Below is a small trained network, with its code and all its weights. Each question gives an input and a class and asks what happens when units are switched off, that is, made to give their printed mean instead of their output.

import numpy as np


def w(rows, s, z=0):
    codes = np.array(rows[::2]) - 128.0
    scale = np.full(codes.shape[1], s)
    scale[-1] = z or s
    return codes * scale


def f(y):
    return np.maximum(y, 0)


def log_softmax(a):
    a = a - a.max(-1, keepdims=True)
    return a - np.log(np.exp(a).sum(-1, keepdims=True))


def net(x, mask):
    res = np.array(x, float).reshape(1, 5) / 4 @ E
    y = f(res @ A[0][:, :-1].T + A[0][:, -1])
    res = res + np.where(mask, y, B[0][:, -1]) @ B[0][:, :-1]
    return log_softmax(res[-1] @ U[:, :-1].T + U[:, -1])


A, B = {}, {}
E = w([
[135,119,143,125,125,136,142,134,138,129,162,174],'x0',
[70,102,232,209,137,211,126,218,77,164,129,81],'x1',
[124,166,173,102,111,127,114,139,113,127,153,157],'x2',
[80,186,61,218,116,89,120,67,212,184,112,167],'x3',
[62,108,130,98,151,73,76,64,103,61,253,147],'x4',
],0.012)
A[0] = w([
[92,146,121,153,120,116,104,141,136,134,85,172,2],'neuron 1',
[153,128,144,128,117,144,133,177,117,143,122,117,62],'neuron 2',
[251,145,93,51,123,100,136,90,140,113,102,142,120],'neuron 3',
[121,169,96,114,120,85,127,39,152,131,178,107,84],'neuron 4',
[130,108,160,140,130,159,144,197,112,123,120,112,100],'neuron 5',
[143,112,127,150,135,152,143,170,131,144,109,114,127],'neuron 6',
[94,191,121,197,118,127,134,113,168,182,125,147,136],'neuron 7',
[74,154,124,148,134,112,119,79,135,109,122,192,4],'neuron 8',
[70,88,131,118,137,113,110,105,103,93,209,87,121],'neuron 9',
],0.019,0.0042)
B[0] = w([
[88,36,132,130,168,127,172,158,95,50,158,58,158],'neuron 1',
[159,136,62,163,127,105,133,130,222,185,143,41,182],'neuron 2',
[24,117,159,216,139,165,170,188,127,141,40,96,253],'neuron 3',
[187,140,161,42,103,116,74,89,111,112,220,236,234],'neuron 4',
[190,141,101,87,119,109,121,101,117,109,210,73,218],'neuron 5',
[167,126,176,60,135,115,108,129,78,91,240,127,186],'neuron 6',
[53,150,180,160,115,165,141,165,133,151,33,192,216],'neuron 7',
[178,97,20,120,157,88,117,72,115,110,77,35,192],'neuron 8',
[62,137,140,194,120,166,190,177,154,159,2,164,236],'neuron 9',
],0.009,0.025)
U = w([
[101,142,225,181,142,175,135,217,74,112,67,82,167],'0',
[80,146,198,165,135,151,117,164,97,107,27,167,180],'1',
[218,162,85,52,127,19,5,1,126,96,160,164,5],'2',
],0.0057,0.0013)

Each question gives the input, the list of numbers given to net, and the class t.
The units are the neurons (one row each of A and B). Each row of codes is followed by its name. A weight is (code - 128) times the scale printed after its matrix; where a second scale follows, it is the last column's (A, B and U).
mask holds one flag per neuron, in row order. A switched-off neuron (its flag False) gives its mean, the last column of its row in B, instead of its output. The means were averaged over made-up inputs and are rounded, as every weight is.
A unit's drop is (log p(t) with every unit on - log p(t) with that unit switched off) / (log p(t) with every unit on - log p(t) with every unit switched off).
The circuit of an input: a set's keep is (log p(t) with only the set's units on - log p(t) with every unit switched off) / (log p(t) with every unit on - log p(t) with every unit switched off). Starting from all 9 units, units are removed one at a time, each time the one whose removal leaves the highest keep (on an exact tie, the one counted first), for as long as the keep stays at least 0.8.
units of the circuit, in order: the units of the circuit, biggest drop first
k most important neurons: the k neurons with the biggest drops, biggest first
drop of u: that unit's drop, to one decimal
input [-7,-2,0,7,4], class 2: 2 most important neurons => (neuron 4; neuron 3)
input [1,6,6,0,-6], class 2: 2 most important neurons => (neuron 3; neuron 5)
input [-2,8,-8,4,6], class 1: units of the circuit, in order => (neuron 9; neuron 3)
input [-3,0,7,1,8], class 2: 4 most important neurons => (neuron 3; neuron 4; neuron 7; neuron 8)
input [5,5,0,-3,0], class 2: 2 most important neurons => (neuron 3; neuron 5)
input [7,5,-7,0,-4], class 2: 3 most important neurons => (neuron 3; neuron 9; neuron 5)
input [1,-7,-5,-2,-6], class 0: drop of neuron 4 => 0.2
input [-2,1,-7,-4,-4], class 2: drop of neuron 9 => 0.2
input [2,4,2,-2,-6], class 2: drop of neuron 1 => 0.0
input [4,2,5,-1,-3], class 2: drop of neuron 3 => 0.5
